How the units are linked:
faf: d>sep, z>kog, m>rab, g>ros, t>zet, o>kom
ril: d>muk, z>-, m>-, g>vig, t>dib, o>val
sab: d>-, z>sen, m>lof, g>sas, t>-, o>saf
sib: d>raf, z>nas, m>-, g>-, t>pek, o>lil
pab: d>pon, z>muk, m>vig, g>bir, t>sul, o>rab
pon: d>rer, z>dul, m>pab, g>tup, t>lof, o>faf
zum: d>mup, z>-, m>rur, g>tig, t>vin, o>muk
dib: d>dis, z>-, m>-, g>seg, t>-, o>por
fof: d>suk, z>mek, m>guz, g>-, t>-, o>kas
rab: d>faf, z>zez, m>zuk, g>fum, t>mek, o>tig
zib: d>gik, z>vur, m>kas, g>-, t>-, o>lus
gik: d>-, z>buv, m>zib, g>-, t>-, o>sas
kip: d>-, z>-, m>sol, g>mib, t>nub, o>par
zuk: d>rab, z>val, m>-, g>tid, t>pim, o>nuf
pim: d>mek, z>por, m>-, g>guz, t>-, o>tun
zet: d>saf, z>geb, m>mek, g>suk, t>-, o>vur
kog: d>nub, z>-, m>zez, g>faf, t>geb, o>mup
geb: d>muf, z>-, m>fon, g>zet, t>-, o>rin
zov: d>lus, z>sul, m>vip, g>-, t>-, o>fof
muk: d>dul, z>-, m>ril, g>pab, t>dis, o>zez
fen: d>-, z>saf, m>suk, g>-, t>-, o>gik
muf: d>-, z>-, m>geb, g>saf, t>-, o>nid
tuk: d>kod, z>taz, m>-, g>-, t>tid, o>sib
por: d>fon, z>-, m>-, g>pim, t>-, o>zut
tid: d>fum, z>zuk, m>-, g>-, t>guz, o>pek
tun: d>reb, z>zut, m>-, g>beb, t>-, o>seg
val: d>zez, z>-, m>-, g>zuk, t>por, o>rur
mek: d>zet, z>fon, m>pim, g>fof, t>-, o>reb
vur: d>buv, z>rin, m>reb, g>zib, t>-, o>lof
tam: d>kan, z>-, m>pum, g>dav, t>muk, o>bok
lus: d>sas, z>lof, m>zov, g>-, t>-, o>suk
tup: d>rem, z>pon, m>bir, g>-, t>lus, o>ros
kas: d>zib, z>reb, m>beb, g>-, t>-, o>zov
fab: d>kis, z>tig, m>pek, g>-, t>kas, o>bir
rin: d>nid, z>-, m>vin, g>vur, t>-, o>gel
nid: d>-, z>-, m>rin, g>buv, t>-, o>sen
bir: d>tup, z>pab, m>lin, g>-, t>zov, o>fum
lof: d>sab, z>gel, m>sul, g>lus, t>-, o>zet
mon: d>bok, z>-, m>-, g>taz, t>val, o>mog
fus: d>-, z>par, m>mis, g>mar, t>von, o>rit
ros: d>nim, z>faf, m>fum, g>-, t>suk, o>kis
mib: d>-, z>kip, m>vir, g>sir, t>sep, o>fus
mog: d>kir, z>-, m>-, g>nas, t>rur, o>pum
sas: d>-, z>sab, m>lus, g>-, t>-, o>fen
saf: d>-, z>muf, m>zet, g>fen, t>-, o>buv
kan: d>dol, z>-, m>tam, g>tem, t>dul, o>sol
nas: d>det, z>mog, m>-, g>sib, t>nuf, o>miv
vir: d>mib, z>sol, m>fes, g>vif, t>faf, o>mis
von: d>-, z>neb, m>kom, g>sok, t>buv, o>rer
beb: d>kas, z>tun, m>-, g>-, t>-, o>vip
fum: d>ros, z>rab, m>tid, g>-, t>fof, o>fab
sol: d>kip, z>-, m>bok, g>vir, t>kog, o>nar
raf: d>lim, z>det, m>sib, g>-, t>fab, o>kag
bok: d>sol, z>-, m>mon, g>fes, t>zez, o>kir
sul: d>lof, z>dis, m>seg, g>zov, t>-, o>mek
gel: d>sen, z>-, m>dis, g>lof, t>-, o>geb
vip: d>zov, z>seg, m>-, g>-, t>-, o>guz
seg: d>sul, z>dib, m>-, g>vip, t>-, o>pim
nub: d>-, z>-, m>kog, g>sep, t>muf, o>neb
mar: d>-, z>fus, m>lim, g>-, t>sok, o>luk
lil: d>kag, z>miv, m>-, g>-, t>lin, o>tuk
zut: d>vin, z>-, m>-, g>tun, t>-, o>dib
dul: d>boz, z>-, m>muk, g>pon, t>gel, o>kog
vin: d>rin, z>-, m>zut, g>reb, t>-, o>dis
sen: d>-, z>-, m>gel, g>sab, t>-, o>muf
kag: d>naf, z>dav, m>lil, g>-, t>bir, o>kod
buv: d>-, z>nid, m>vur, g>gik, t>-, o>sab
dol: d>-, z>-, m>kan, g>rit, t>boz, o>kip
tem: d>rit, z>kan, m>dav, g>naf, t>pon, o>vir
boz: d>-, z>-, m>dul, g>rer, t>sen, o>nub
miv: d>dav, z>pum, m>-, g>lil, t>vig, o>taz
tig: d>kom, z>zum, m>nuf, g>fab, t>reb, o>pab
sep: d>-, z>nub, m>faf, g>nim, t>saf, o>von
vif: d>sir, z>vir, m>kod, g>-, t>ros, o>lim
rer: d>-, z>boz, m>pon, g>rem, t>sab, o>sep
sok: d>-, z>von, m>kis, g>-, t>gik, o>rem
pek: d>fab, z>nuf, m>-, g>-, t>beb, o>lin
vig: d>pab, z>ril, m>-, g>lin, t>seg, o>zuk
fon: d>geb, z>-, m>por, g>mek, t>-, o>vin
naf: d>luk, z>tem, m>kag, g>-, t>tup, o>vif
dis: d>gel, z>-, m>dib, g>sul, t>-, o>fon
kod: d>vif, z>fes, m>tuk, g>-, t>fum, o>raf
det: d>mis, z>kir, m>nas, g>raf, t>tig, o>dav
sir: d>-, z>mib, m>vif, g>-, t>nim, o>mar
dav: d>tem, z>tam, m>miv, g>kag, t>pab, o>fes
fes: d>vir, z>bok, m>taz, g>kod, t>rab, o>det
kom: d>von, z>mup, m>tig, g>kis, t>vur, o>pon
rit: d>-, z>dol, m>tem, g>luk, t>rer, o>mib
mis: d>fus, z>nar, m>det, g>lim, t>kom, o>tem
lin: d>bir, z>vig, m>-, g>-, t>vip, o>tid
reb: d>vur, z>vin, m>tun, g>kas, t>-, o>sul
mup: d>neb, z>-, m>zum, g>kom, t>rin, o>dul
pum: d>tam, z>-, m>-, g>miv, t>ril, o>mon
guz: d>fof, z>pim, m>-, g>-, t>-, o>beb
suk: d>fen, z>zet, m>fof, g>-, t>-, o>zib
nim: d>-, z>sep, m>ros, g>-, t>fen, o>sok
zez: d>kog, z>-, m>val, g>rab, t>fon, o>zum
neb: d>-, z>-, m>mup, g>von, t>nid, o>boz
taz: d>fes, z>mon, m>-, g>tuk, t>zuk, o>nas
rem: d>-, z>rer, m>tup, g>-, t>sas, o>nim
nar: d>par, z>-, m>kir, g>mis, t>mup, o>kan
luk: d>-, z>rit, m>naf, g>-, t>rem, o>sir
kir: d>nar, z>-, m>mog, g>det, t>zum, o>tam
kis: d>sok, z>kom, m>fab, g>-, t>zib, o>tup
lim: d>mar, z>mis, m>raf, g>-, t>kis, o>naf
rur: d>zum, z>-, m>-, g>nuf, t>zut, o>ril
par: d>-, z>-, m>nar, g>fus, t>neb, o>dol
nuf: d>tig, z>rur, m>-, g>pek, t>tun, o>vig

The rows follow the links: the fewer symbols apart two units are, the more alike their rows tend to be.

Each row is also shifted at random along 3 hidden directions that mean nothing.

Some units, each with a row of numbers:
tem: 71	0	13	37	4	12	-2	-11	-25	-34	-20	25	-7	0	32	-9	4	19	-3	-25	-51	-19	44	-4	74	47	41	-11	-66	27	17	28	26	56	16	15	-3	-4	-12	14	-7	-9	-45	-44	3	1	44	12	17	7	3	6	1	-13	28	8	-2	23
fum: -23	-17	-11	-34	38	16	22	18	-20	0	-14	-6	13	0	-23	5	-34	-51	-13	-17	30	-4	-14	-2	-44	5	-12	40	25	-4	-5	29	7	-46	18	30	-21	14	-13	7	-24	12	37	33	-16	-5	-16	-32	4	-34	-2	20	-8	12	-25	14	59	-6
gel: -36	44	12	-19	-8	-5	-28	4	10	20	8	11	42	-10	-11	-1	0	39	27	28	-10	-1	18	-3	-3	10	-13	-2	-4	4	-33	2	-19	17	-24	-18	34	-14	31	-6	32	4	-12	-7	32	23	3	-26	-1	28	-3	48	33	19	0	-3	-21	-15
par: 106	15	7	44	-25	-22	-19	-5	26	-1	15	2	-20	-10	37	-9	45	24	5	21	-11	-1	-1	7	71	-29	-5	-42	-8	15	11	1	-5	42	-16	-19	6	4	11	-1	20	13	-21	-40	10	-5	-9	40	-1	25	26	-33	-17	-20	22	-29	-41	-21
det: -33	6	-15	9	22	-18	17	-28	-33	5	4	-18	-12	11	-26	2	18	-15	2	-28	-38	16	-12	-1	-35	16	-1	4	10	-24	-2	-30	-3	-14	-4	17	-49	-10	4	-12	22	-40	-7	-16	-24	-6	-20	-19	-12	-6	-34	-29	-32	20	6	16	-4	16
lin: -117	-1	0	-35	58	14	-10	2	-44	-6	-29	10	54	1	-37	28	-37	-50	-12	-21	5	6	11	0	-83	53	0	54	26	-7	-31	27	-19	-39	12	41	-23	-10	1	7	-16	-36	36	23	-13	13	10	-46	14	-33	-40	31	1	39	-34	13	54	11
kag: 158	-26	36	-14	-13	-25	-19	-13	-26	-32	-1	15	31	40	-10	-11	-50	-15	-14	-20	-12	-25	34	8	-36	52	1	22	7	-6	13	0	5	-1	30	-33	42	-25	-6	-3	-20	1	-18	2	-7	3	8	-36	3	-4	-10	-22	32	-5	-21	9	-12	42
val: 15	11	-24	9	-28	7	-13	5	4	22	-24	-3	26	2	16	-19	14	5	2	33	31	40	9	-7	7	-18	2	-11	9	5	9	-8	5	-11	-3	-14	-43	32	-1	5	28	25	13	-14	-12	29	36	18	12	29	-19	19	0	27	12	11	-5	14
buv: -43	21	-9	-22	34	7	32	1	-2	6	41	-6	-3	-47	-26	25	2	20	24	-9	-18	-18	-31	-8	-13	-8	-18	6	-3	-22	-35	8	-29	-12	-41	23	20	-17	24	-20	2	-45	-4	18	14	-9	-51	-16	-10	-29	21	16	-11	-6	-12	-9	23	-40
reb: 11	31	-3	16	8	4	13	-18	-46	8	36	-18	-4	-26	19	6	15	29	18	-34	7	30	-28	-15	-5	53	-1	12	-7	-39	-1	-40	-38	-22	-20	15	18	33	-5	-11	30	-44	-43	4	-34	29	-31	-13	-6	-20	-32	24	-15	24	42	-4	31	0
fon: -27	32	-9	18	-33	7	3	-2	12	21	8	-6	1	2	28	-35	7	15	31	9	18	23	6	-9	31	-10	-16	-24	-3	-2	21	-11	2	16	-3	-12	-6	47	3	-7	36	50	-29	-17	-4	24	0	22	13	32	-4	48	-1	24	31	3	-4	5
lim: 32	-13	11	-3	26	-19	7	-8	-29	-20	22	-18	-9	10	-27	19	-14	-24	-14	-40	-27	-17	-17	4	-30	8	-6	6	22	-13	0	16	-9	-7	17	24	-1	-23	5	-5	-18	-21	11	7	-10	-15	-48	-23	-6	-33	8	-24	-31	-11	-24	-15	0	-10
sir: 81	6	-12	20	30	18	26	15	-46	-22	15	-4	-11	-4	23	-12	-19	-24	13	-44	-8	-8	14	-14	39	33	-1	5	-9	1	19	65	6	13	33	67	-10	35	-15	3	0	17	-13	-10	-12	11	-26	-5	9	-23	28	54	-47	-24	5	-4	36	-18
sul: 84	-4	39	-7	-33	-4	-6	-18	-9	-16	21	14	20	25	0	-13	-28	47	-4	12	12	-21	31	-17	-7	47	9	9	-32	-13	-9	-47	-2	5	3	-54	67	0	-6	-10	-4	-5	-45	0	7	0	24	-16	-9	15	-30	9	74	9	3	16	-6	39
zez: -34	33	-39	-25	14	22	-9	16	15	40	-24	4	36	-15	0	-1	13	-2	23	35	15	47	7	2	-17	-29	-19	16	21	5	-17	15	-1	-5	-17	22	-47	46	20	14	30	27	26	3	2	31	14	-2	19	22	-7	53	-2	44	16	6	14	-12
rit: -24	-12	1	-8	13	6	13	1	29	-19	-11	16	-3	-13	-28	11	6	8	3	-10	-58	-37	21	2	30	6	4	-8	-42	13	-20	30	27	49	10	13	7	-43	15	-2	-18	-4	1	-27	33	-32	22	2	-6	6	27	-21	0	-32	-14	3	-23	-4
nid: -77	31	-8	5	4	-3	-6	1	21	14	21	-13	2	-41	-1	4	20	28	25	12	-10	7	-19	5	36	-20	-10	-19	4	1	-20	5	-28	17	-28	25	20	4	22	-5	23	-10	-7	-5	34	4	-31	14	-1	5	31	21	-33	-4	14	-31	-15	-50
dol: -27	7	-4	41	-12	-11	-31	0	35	-12	-19	15	-7	-12	26	-5	38	23	5	21	-28	-8	29	8	96	-15	14	-41	-32	34	11	35	13	68	-1	3	-3	-5	4	17	6	24	-18	-45	20	-12	30	44	6	30	31	-16	-9	-27	21	-15	-51	-17
vip: -160	-14	31	50	11	4	5	-1	-51	-37	-4	3	2	12	42	-13	2	-17	-21	-47	-2	-2	15	0	34	58	22	12	-17	6	38	15	5	-1	38	21	10	20	-30	26	-15	-9	-27	-9	-25	0	10	5	16	-37	-13	-1	-14	-19	23	-3	37	17
geb: -82	29	-23	-41	-24	-13	8	12	37	30	25	-5	1	6	-34	-14	-12	15	30	30	3	0	-8	-4	-28	-58	-40	-24	11	-9	-23	-9	7	4	-17	-26	8	4	37	-18	25	39	9	-3	26	2	-20	-10	-6	31	8	27	4	16	-15	8	-29	-9
miv: -102	-2	-2	32	2	-2	2	-18	-35	-15	-15	15	14	26	10	-12	9	-12	-1	-20	-34	10	38	-11	12	40	26	9	-24	-2	4	-4	14	12	31	6	-38	14	-7	8	20	-7	-22	-23	-12	11	33	1	12	7	-35	2	1	12	21	27	0	34
rab: -53	-21	-35	-29	-3	27	29	14	37	27	-34	4	-30	-8	-11	-5	9	-25	-8	16	20	5	-13	-13	-24	-41	-2	15	-13	0	-1	-8	31	-29	-8	0	-58	12	-18	12	-23	17	42	16	-4	-20	36	22	-7	-5	-3	-8	2	-7	-12	22	31	17
fes: -37	-4	-39	26	-31	5	33	0	-6	-3	-4	5	-41	33	15	-31	-1	-21	12	-23	-13	11	9	-11	16	-12	2	-13	-27	4	26	2	49	5	32	6	-57	25	-16	4	0	34	-22	-26	-21	-13	14	17	-6	13	3	3	-30	-8	26	27	6	27
tup: 153	-27	29	37	18	14	-9	9	-15	-32	-24	10	16	-15	28	13	-2	-11	-39	-20	23	-13	15	1	37	42	35	16	-11	14	23	27	-5	7	17	20	43	4	-30	21	-34	-16	-14	20	1	1	24	16	17	-20	14	-8	25	-22	4	-24	24	-12
vir: -83	-19	-43	-30	-6	5	50	8	23	2	5	-2	-52	19	-47	-17	-11	-27	21	-9	-37	-11	8	-12	-23	-45	-10	-14	-28	3	-5	17	56	9	16	5	-51	-21	15	-14	-12	40	12	-11	7	-40	-6	4	-19	15	18	-11	-29	-18	-21	30	-22	18
von: 61	10	-4	20	42	29	14	7	4	3	-3	3	-14	-58	25	24	38	-1	-3	-9	-2	1	-27	-5	28	-9	14	13	-14	13	-14	19	-24	4	-31	65	-13	12	-14	19	-5	-45	6	4	5	0	-3	26	-5	-30	8	5	-18	-9	13	-22	34	-42
mog: 1	32	-26	-18	4	-19	-33	-26	-22	20	-1	-6	47	17	-9	-5	16	7	25	8	-9	41	5	4	-38	21	-19	2	31	-20	-20	-25	-35	-5	-16	2	-31	17	28	-7	60	-14	-7	-15	-7	40	-3	-36	16	35	-43	22	-8	64	22	10	-5	3
tuk: 26	-25	-4	27	-24	-6	10	-4	-28	-24	9	-14	-30	45	25	-25	-15	-28	-19	-25	21	4	8	-3	7	-1	10	-11	-1	-6	55	2	44	-13	39	-12	-15	13	-30	9	-19	37	-12	-12	-30	-1	0	13	4	-4	-2	-26	-19	-23	12	14	-4	44
beb: 35	-29	35	1	-24	-33	-12	-21	-25	-10	29	-10	-15	39	-17	1	-17	2	-24	-6	31	-13	-24	9	-47	5	0	6	23	-23	28	-52	-13	-31	7	-61	47	-16	-17	-11	-24	-11	-6	32	-24	-19	-27	-9	-18	-11	-16	-65	24	-11	-19	4	-17	32
suk: -18	-22	13	3	-16	1	36	9	-8	-21	20	-22	-42	9	6	-15	-29	-24	-11	-39	28	-24	-9	-2	20	9	-3	-1	-2	-8	35	12	10	-6	22	4	25	6	-19	-6	-31	25	-21	17	-2	-21	-36	11	-13	-25	40	6	-11	-46	-12	-5	19	5
bir: -57	-55	29	-1	11	2	-17	14	12	-21	-31	20	3	16	-20	23	-12	-22	-48	5	6	-29	-2	13	-29	1	16	19	6	8	13	10	17	-13	22	-20	14	-48	-30	5	-63	-8	38	27	2	-30	14	6	-4	-21	9	-65	26	-41	-39	6	-7	14

Start here and follow the symbols in turn, left to right. Where do you end up?
Answers are names.
71	0	-25	27	9	42	33	25	15	12	-22	4	-29	-36	34	-9	20	-4	-5	-7	23	9	2	-15	42	-12	13	3	-36	21	10	35	22	-6	2	52	-41	47	-22	14	-17	21	14	4	-9	-1	24	36	11	-2	16	33	-12	-21	24	8	51	-8
o g => kis
-67	21	-15	-19	16	-6	7	-24	-41	4	7	-9	17	25	-29	6	4	-26	8	-25	-34	28	-8	-1	-73	31	-15	15	28	-25	-15	-32	-17	-37	-14	2	-49	-5	12	-9	30	-38	2	2	-31	12	-14	-38	-14	0	-50	-13	-26	53	10	27	10	18
o o => taz
-36	-5	4	-9	-7	1	31	-4	-30	-15	25	-13	-12	10	-10	-18	-46	-28	1	-36	22	-15	-3	-13	-16	19	-11	4	5	-22	19	-3	8	-27	32	0	15	12	-21	-3	-18	11	-12	18	-18	-7	-33	-20	-2	-15	11	19	-7	-11	-15	16	30	25
o z => reb
66	8	-31	-26	8	30	15	-3	-13	24	-19	6	21	8	-16	-8	-17	-15	6	11	32	33	0	-8	-56	12	-10	37	9	-16	-9	-25	10	-45	1	2	-39	33	4	-1	14	10	28	19	-24	32	19	-22	14	6	-44	39	19	45	1	25	53	33
t d => mek
-42	28	14	-30	33	26	26	9	-1	-2	19	7	28	-46	-28	18	-16	21	23	-21	-37	-31	14	-17	-2	31	-5	23	-28	-8	-42	28	-22	30	-9	38	32	-10	22	-15	-9	-29	-17	5	32	3	-18	-28	1	-17	25	58	15	8	-16	3	20	-21
z m => gel
-109	22	-28	-7	-4	26	37	-4	-23	15	15	-9	-10	6	11	-25	-14	-13	18	-25	17	33	3	-24	-17	21	-7	15	0	-24	6	-19	8	-26	5	16	-23	46	2	-8	28	18	-13	-4	-25	23	1	-18	8	-6	-33	52	-9	29	23	29	48	25
g o o => vip
-61	-42	-10	1	-18	-8	20	-3	-10	-24	4	-12	-50	46	-23	-9	-37	-52	-5	-23	-2	-19	-2	4	-18	-7	-9	-3	12	-4	33	-1	40	-20	46	-10	-24	-21	-15	-1	-35	34	20	0	-17	-32	-17	-6	-9	-11	15	-40	-24	-32	-18	13	-15	33
z t => rab
-91	-55	30	22	-72	-17	-14	-17	29	-19	-3	5	-43	53	10	-24	6	32	-33	23	17	-31	8	13	20	-14	29	-15	-39	3	31	-52	44	16	10	-101	42	-40	-29	1	-37	11	-28	-9	-7	-35	40	39	-19	31	-7	-98	47	-43	5	22	-50	56
d z => dis
-64	14	-5	-13	32	25	55	21	-24	-17	24	-21	-10	-36	-9	5	-28	-32	24	-50	-6	-16	-7	-12	2	10	-16	9	0	0	-11	51	-10	0	16	50	-2	16	4	-15	-13	6	-2	23	3	-4	-45	-21	-2	-43	31	68	-28	-19	-7	-6	47	-35
m d => fen
-140	-5	-8	-11	-17	-16	-30	-5	12	9	-14	9	17	37	-16	-8	10	1	2	24	-20	12	18	8	-22	-10	-8	0	8	6	-11	-15	9	25	3	-25	-19	-25	18	-2	17	19	13	-23	9	1	25	-12	3	39	-26	-20	12	8	0	15	-47	24
o o => mog
34	8	33	-3	-16	4	10	5	6	-13	21	18	13	-8	1	-7	-25	44	-2	-2	-15	-32	31	-16	31	35	10	14	-43	-7	-11	-9	-8	29	-2	-25	58	-20	-6	-1	-15	-15	-43	1	22	-5	23	-4	5	2	2	24	49	-15	-3	2	3	4
z m o => fon
-136	-5	-8	-29	6	-6	-36	7	41	26	-30	22	35	-2	-35	20	22	11	6	63	-11	-1	9	14	-31	-33	-11	5	14	13	-30	-9	-1	4	-20	-19	-16	-33	29	8	-1	-5	51	-4	23	-1	41	-3	12	19	-6	-26	21	16	-26	5	-23	-4
d o => kog
65	-11	14	-14	-34	-14	11	0	-27	-6	25	-11	-5	38	2	-20	-55	-15	-5	-5	43	-9	3	-2	-36	14	-13	-1	13	-17	35	-39	15	-34	28	-52	30	20	-20	-10	-12	31	-18	11	-23	3	-5	-15	3	2	-18	-11	29	-3	-11	19	12	43
o d o => zov
-101	-17	6	-11	19	-23	11	-16	-50	-14	12	-13	9	39	-34	19	-18	-43	-13	-38	-17	11	-12	6	-58	36	0	16	33	-22	-2	-8	-10	-37	18	16	-33	-11	-7	-12	-7	-19	14	13	-20	-6	-31	-29	-8	-32	-22	-24	-38	22	-12	15	5	19
t z d => tig
-61	-16	37	30	13	8	15	7	-17	-49	9	7	-12	-15	26	-6	-9	-3	-28	-46	8	-29	6	5	52	37	22	-6	-25	17	25	31	-7	24	29	19	49	-2	-29	15	-41	-15	-35	8	-2	-14	-9	17	5	-31	24	2	4	-50	-5	-10	19	-4
d o => fen
40	-10	4	26	19	9	2	-5	21	13	-20	6	-32	-36	18	21	42	14	-17	13	7	11	-42	10	22	-22	12	0	-6	8	-14	-5	-8	-9	-22	22	-20	-8	-18	5	-21	-42	24	13	-8	-10	-3	44	-14	-25	-2	-44	-10	-9	7	-21	16	-26
m t => reb
-20	-12	31	-1	7	-6	5	-17	-35	-26	32	-22	-4	0	-8	15	-19	-13	-6	-42	12	-9	-29	1	-36	34	-8	9	25	-15	7	-13	-18	-23	1	11	30	4	-8	-12	-13	-34	-4	25	-20	0	-42	-24	-7	-32	-2	-3	-9	-4	-14	-8	26	-4
z d z => rin
